Below is a small trained network, with its code and all its weights. Each question gives an input and a class and asks what happens when units are switched off, that is, made to give their printed mean instead of their output.

import numpy as np


def w(rows, s, z=0):
    codes = np.array(rows[::2]) - 128.0
    scale = np.full(codes.shape[1], s)
    scale[-1] = z or s
    return codes * scale


def f(y):
    return y / 2 * (1 + np.tanh(0.7978845608 * (y + 0.044715 * y**3)))


def log_softmax(a):
    a = a - a.max(-1, keepdims=True)
    return a - np.log(np.exp(a).sum(-1, keepdims=True))


def net(x, mask):
    res = np.array(x, float).reshape(1, 4) / 4 @ E
    y = f(res @ A[0][:, :-1].T + A[0][:, -1])
    res = res + np.where(mask, y, B[0][:, -1]) @ B[0][:, :-1]
    return log_softmax(res[-1] @ U[:, :-1].T + U[:, -1])


A, B = {}, {}
E = w([
[190,136,60,124,111],'x0',
[43,139,84,91,129],'x1',
[136,93,94,182,252],'x2',
[148,29,119,86,113],'x3',
],0.014)
A[0] = w([
[174,138,63,121,173,211],'n1',
[97,84,151,98,131,250],'n2',
[208,86,207,127,119,200],'n3',
[132,165,60,153,144,253],'n4',
[119,253,204,149,87,218],'n5',
[64,99,176,111,205,172],'n6',
[137,76,103,79,107,209],'n7',
[143,83,113,54,89,216],'n8',
],0.012,0.0035)
B[0] = w([
[154,61,115,102,187,194],'n1',
[60,117,170,160,76,173],'n2',
[187,126,133,193,66,207],'n3',
[153,144,53,88,174,192],'n4',
[134,210,118,88,110,246],'n5',
[82,151,109,195,164,199],'n6',
[112,9,162,91,102,184],'n7',
[80,83,180,101,61,199],'n8',
],0.012,0.014)
U = w([
[156,79,10,72,176,154],'0',
[48,149,131,213,170,164],'1',
[205,136,139,177,160,209],'2',
[104,240,110,45,96,190],'3',
[58,67,170,90,95,62],'4',
[80,137,116,72,141,8],'5',
[177,93,137,150,54,3],'6',
],0.012,0.0036)

Each question gives the input, the list of numbers given to net, and the class t.
The units are the neurons (one row each of A and B). Each row of codes is followed by its name. A weight is (code - 128) times the scale printed after its matrix; where a second scale follows, it is the last column's (A, B and U).
mask holds one flag per neuron, in row order. A switched-off neuron (its flag False) gives its mean, the last column of its row in B, instead of its output. The means were averaged over made-up inputs and are rounded, as every weight is.
A unit's drop is (log p(t) with every unit on - log p(t) with that unit switched off) / (log p(t) with every unit on - log p(t) with every unit switched off).
The circuit of an input: a set's keep is (log p(t) with only the set's units on - log p(t) with every unit switched off) / (log p(t) with every unit on - log p(t) with every unit switched off). Starting from all 8 units, units are removed one at a time, each time the one whose removal leaves the highest keep (on an exact tie, the one counted first), for as long as the keep stays at least 0.8.
circuit, biggest first: the units of the circuit, biggest drop first
unit that matters most: the unit with the biggest drop
top k neurons: the k neurons with the biggest drops, biggest first
drop when u is switched off: that unit's drop, to one decimal
input [3,6,-3,0], class 4: unit that matters most : n5
input [-1,-1,7,8], class 4: circuit, biggest first : [n7, n2]
input [8,3,-5,0], class 4: circuit, biggest first : [n8, n7]
input [5,-6,4,-7], class 0: circuit, biggest first : [n4, n1]
input [0,-1,1,-3], class 3: circuit, biggest first : [n7, n6]
input [7,-1,-7,6], class 4: top 2 neurons : [n8, n7]
input [-6,-5,-5,6], class 6: top 3 neurons : [n3, n1, n6]
input [-2,-5,1,-4], class 3: top 4 neurons : [n5, n1, n7, n6]
input [1,3,-7,1], class 4: top 2 neurons : [n8, n7]
input [1,-7,4,5], class 6: drop when n2 is switched off : -0.1
input [-3,-8,-5,-3], class 3: drop when n5 is switched off : 2.4
input [-5,5,3,1], class 1: drop when n7 is switched off : 0.0
input [7,0,3,8], class 4: drop when n8 is switched off : 0.7
input [-7,-3,0,0], class 1: unit that matters most : n6
